Below are the code and all the weights of a small trained network. Each question names an input and a class and asks about switching units off, where a switched-off unit gives its printed mean instead of its output.

import numpy as np


def w(rows, s, z=0):
    codes = np.array(rows[::2]) - 128.0
    scale = np.full(codes.shape[1], s)
    scale[-1] = z or s
    return codes * scale


def norm(h):
    return h / np.sqrt((h * h).mean(-1, keepdims=True) + 1e-5)


def f(y):
    return np.maximum(y, 0)


def log_softmax(a):
    a = a - a.max(-1, keepdims=True)
    return a - np.log(np.exp(a).sum(-1, keepdims=True))


def net(x, mask):
    res = np.array(x, float).reshape(1, 4) / 4 @ E
    u = 0
    for l in range(4):
        y = f(norm(res) @ A[l][:, :-1].T + A[l][:, -1])
        res = res + np.where(mask[u : u + 5], y, B[l][:, -1]) @ B[l][:, :-1]
        u += 5
    return log_softmax(norm(res)[-1] @ U[:, :-1].T + U[:, -1])


A, B = {}, {}
E = w([
[85,6,154,98,63,90],'x0',
[81,148,7,155,83,75],'x1',
[160,38,87,230,172,163],'x2',
[113,102,96,92,125,208],'x3',
],0.0015)
A[0] = w([
[94,97,81,104,153,170,86],'0.n0',
[131,162,183,195,147,3,43],'0.n1',
[101,143,138,108,100,190,99],'0.n2',
[129,105,87,59,158,163,5],'0.n3',
[117,144,96,77,123,203,107],'0.n4',
],0.0042,0.0012)
B[0] = w([
[172,134,182,203,58,180,203],'0.n0',
[126,159,119,191,5,235,250],'0.n1',
[171,105,173,181,109,64,187],'0.n2',
[119,124,179,182,22,74,168],'0.n3',
[163,251,148,254,49,54,227],'0.n4',
],0.003,0.0017)
A[1] = w([
[123,195,144,1,83,123,202],'1.n0',
[114,54,112,120,119,103,182],'1.n1',
[174,187,104,166,138,111,225],'1.n2',
[189,95,102,151,97,182,252],'1.n3',
[137,107,22,108,113,72,13],'1.n4',
],0.0044,0.0013)
B[1] = w([
[154,68,75,210,154,52,235],'1.n0',
[74,230,128,135,209,186,181],'1.n1',
[70,130,117,49,163,179,251],'1.n2',
[137,181,96,119,102,13,245],'1.n3',
[149,151,90,4,60,224,166],'1.n4',
],0.0034,0.003)
A[2] = w([
[91,138,126,197,142,180,146],'2.n0',
[177,76,56,195,161,194,199],'2.n1',
[194,126,192,152,149,147,75],'2.n2',
[148,101,121,139,93,171,122],'2.n3',
[3,57,155,113,87,106,254],'2.n4',
],0.0045,0.00071)
B[2] = w([
[44,182,155,93,82,128,203],'2.n0',
[100,178,165,106,118,56,221],'2.n1',
[148,60,66,51,49,144,213],'2.n2',
[160,224,166,141,66,23,155],'2.n3',
[99,254,133,133,232,222,253],'2.n4',
],0.0035,0.002)
A[3] = w([
[57,156,54,161,65,130,173],'3.n0',
[158,150,165,148,24,173,140],'3.n1',
[118,159,172,197,59,169,72],'3.n2',
[126,194,63,80,103,3,254],'3.n3',
[191,36,161,48,148,154,155],'3.n4',
],0.0035,0.0015)
B[3] = w([
[254,103,165,89,137,132,217],'3.n0',
[121,159,24,163,103,82,174],'3.n1',
[181,188,66,135,179,6,160],'3.n2',
[59,40,187,148,138,167,254],'3.n3',
[95,112,82,83,35,240,143],'3.n4',
],0.004,0.0057)
U = w([
[181,209,101,175,59,14,166],'0',
[83,226,170,90,242,254,177],'1',
[147,71,67,32,33,242,172],'2',
[77,17,241,169,176,71,156],'3',
[185,74,126,124,183,104,48],'4',
[206,82,101,76,199,124,3],'5',
],0.0061,0.0038)

Each question gives the input, the list of numbers given to net, and the class t.
The units are the neurons (one row each of A and B). Each row of codes is followed by its name. A weight is (code - 128) times the scale printed after its matrix; where a second scale follows, it is the last column's (A, B and U).
mask holds one flag per neuron, layer by layer. A switched-off neuron (its flag False) gives its mean, the last column of its row in B, instead of its output. The means were averaged over made-up inputs and are rounded, as every weight is.
A unit's drop is (log p(t) with every unit on - log p(t) with that unit switched off) / (log p(t) with every unit on - log p(t) with every unit switched off).
The circuit of an input: a set's keep is (log p(t) with only the set's units on - log p(t) with every unit switched off) / (log p(t) with every unit on - log p(t) with every unit switched off). Starting from the 12 units with the biggest drops (on a tie, the unit counted first), units are removed one at a time, each time the one whose removal leaves the highest keep (on an exact tie, the one counted first), for as long as the keep stays at least 0.8.
circuit, biggest first: the units of the circuit, biggest drop first
most important unit: the unit with the biggest drop
k most important neurons: the k neurons with the biggest drops, biggest first
k most important neurons of layer l: the k neurons of layer l with the biggest drops, biggest first
input [-8,6,-3,-5], class 1: most important unit	1.n2
input [0,4,5,2], class 3: 2 most important neurons	[3.n3 0.n0]
input [6,5,-1,-4], class 1: 3 most important neurons	[2.n4 1.n1 0.n4]
input [-2,2,-7,-6], class 3: circuit, biggest first	[1.n0 3.n3 0.n4]
input [2,-3,-7,4], class 3: 3 most important neurons	[1.n0 0.n1 0.n0]
input [5,4,5,-2], class 1: circuit, biggest first	[1.n0 2.n4]
input [-6,2,-5,6], class 0: 3 most important neurons	[0.n4 2.n4 0.n3]
input [-2,-8,-7,-7], class 2: 2 most important neurons	[2.n2 1.n3]
input [1,0,-5,3], class 3: circuit, biggest first	[1.n0 3.n3]
input [2,-5,-6,-1], class 3: 2 most important neurons of layer 1	[1.n0 1.n4]
input [-7,-8,-1,6], class 2: 4 most important neurons	[2.n2 1.n1 2.n4 0.n1]
input [-2,-4,0,-2], class 2: circuit, biggest first	[0.n4 2.n2]
input [-1,-4,-5,3], class 3: 3 most important neurons	[1.n0 0.n1 0.n0]
input [-7,5,2,-4], class 1: most important neuron of layer 1	[1.n2]
input [7,-4,2,6], class 1: 3 most important neurons	[2.n4 1.n1 0.n1]
input [0,2,6,2], class 3: 2 most important neurons	[1.n3 3.n3]
input [-5,7,-4,-6], class 2: 2 most important neurons	[1.n2 0.n4]
input [7,7,-7,-6], class 1: circuit, biggest first	[2.n4 1.n3]
input [8,2,0,7], class 1: 2 most important neurons	[2.n4 1.n1]
input [4,6,-7,-5], class 3: circuit, biggest first	[3.n3 1.n0]
input [2,8,8,-2], class 2: circuit, biggest first	[1.n4 1.n0]
input [2,5,4,6], class 0: most important neuron	[0.n0]
input [6,2,-8,-2], class 3: circuit, biggest first	[1.n0 3.n3]
input [4,1,5,5], class 0: 2 most important neurons of layer 1	[1.n2 1.n0]
